Below is a small trained network, with its code and all its weights. Each question gives an input and a class and asks what happens when units are switched off, that is, made to give their printed mean instead of their output.

import numpy as np


def w(rows, s, z=0):
    codes = np.array(rows[::2]) - 128.0
    scale = np.full(codes.shape[1], s)
    scale[-1] = z or s
    return codes * scale


def f(y):
    return np.maximum(y, 0)


def log_softmax(a):
    a = a - a.max(-1, keepdims=True)
    return a - np.log(np.exp(a).sum(-1, keepdims=True))


def net(x, mask):
    res = np.array(x, float).reshape(1, 8) / 4 @ E
    y = f(res @ A[0][:, :-1].T + A[0][:, -1])
    res = res + np.where(mask, y, B[0][:, -1]) @ B[0][:, :-1]
    return log_softmax(res[-1] @ U[:, :-1].T + U[:, -1])


A, B = {}, {}
E = w([
[162,143,182,82,141,75,194,113],'x0',
[106,150,152,118,100,22,168,20],'x1',
[202,203,171,205,152,98,190,159],'x2',
[186,196,54,194,166,148,74,182],'x3',
[75,60,199,112,188,116,140,198],'x4',
[144,171,95,210,93,193,126,116],'x5',
[124,254,150,47,146,108,157,95],'x6',
[145,209,205,181,41,131,11,140],'x7',
],0.0073)
A[0] = w([
[77,83,62,148,153,191,146,179,184],'neuron 1',
[112,132,62,91,164,188,109,47,182],'neuron 2',
[122,125,153,223,65,186,38,146,252],'neuron 3',
[200,100,255,181,166,132,104,151,150],'neuron 4',
[145,87,146,105,206,102,232,119,187],'neuron 5',
[127,208,230,109,117,138,150,150,153],'neuron 6',
],0.008,0.0031)
B[0] = w([
[76,40,124,181,132,149,165,164,197],'neuron 1',
[27,136,91,116,2,71,227,101,180],'neuron 2',
[148,127,115,160,81,221,26,84,254],'neuron 3',
[191,147,177,176,110,158,84,214,185],'neuron 4',
[103,85,158,111,215,89,162,134,205],'neuron 5',
[121,207,165,111,81,76,98,172,193],'neuron 6',
],0.0082,0.011)
U = w([
[193,60,149,172,109,198,78,153,59],'0',
[105,95,155,46,94,90,174,46,225],'1',
[107,128,32,166,56,153,171,179,4],'2',
[164,211,199,178,138,85,151,188,86],'3',
[233,230,44,119,64,176,145,2,225],'4',
[140,94,105,180,205,134,223,157,183],'5',
],0.0096,0.0026)

Each question gives the input, the list of numbers given to net, and the class t.
The units are the neurons (one row each of A and B). Each row of codes is followed by its name. A weight is (code - 128) times the scale printed after its matrix; where a second scale follows, it is the last column's (A, B and U).
mask holds one flag per neuron, in row order. A switched-off neuron (its flag False) gives its mean, the last column of its row in B, instead of its output. The means were averaged over made-up inputs and are rounded, as every weight is.
A unit's drop is (log p(t) with every unit on - log p(t) with that unit switched off) / (log p(t) with every unit on - log p(t) with every unit switched off).
The circuit of an input: a set's keep is (log p(t) with only the set's units on - log p(t) with every unit switched off) / (log p(t) with every unit on - log p(t) with every unit switched off). Starting from all 6 units, units are removed one at a time, each time the one whose removal leaves the highest keep (on an exact tie, the one counted first), for as long as the keep stays at least 0.8.
units of the circuit, in order: the units of the circuit, biggest drop first
k most important neurons: the k neurons with the biggest drops, biggest first
drop of u: that unit's drop, to one decimal
input [5,-1,5,-5,-4,3,3,2], class 3: units of the circuit, in order	[neuron 3; neuron 6]
input [8,-7,7,7,-8,0,5,2], class 3: 4 most important neurons	[neuron 6; neuron 3; neuron 4; neuron 2]
input [3,-5,0,-6,-1,-1,5,3], class 3: units of the circuit, in order	[neuron 6; neuron 3]
input [-3,-7,-7,-4,6,4,-6,-7], class 5: units of the circuit, in order	[neuron 1; neuron 3]
input [1,-6,-3,-7,-5,0,1,8], class 4: units of the circuit, in order	[neuron 1; neuron 5]
input [3,-4,7,-7,-7,2,-5,-3], class 5: most important neuron	[neuron 3]
input [1,2,-5,7,3,1,4,-2], class 1: 3 most important neurons	[neuron 3; neuron 4; neuron 2]
input [-6,2,3,-8,3,-3,6,2], class 3: 2 most important neurons	[neuron 6; neuron 2]
input [8,5,5,-7,-6,-3,4,5], class 3: drop of neuron 6	0.3
input [8,8,4,-4,-1,-1,8,5], class 3: drop of neuron 6	0.3
input [4,7,2,-2,-8,2,8,-8], class 1: drop of neuron 1	0.0
input [7,-6,-8,6,2,-3,-4,-4], class 5: drop of neuron 1	0.1
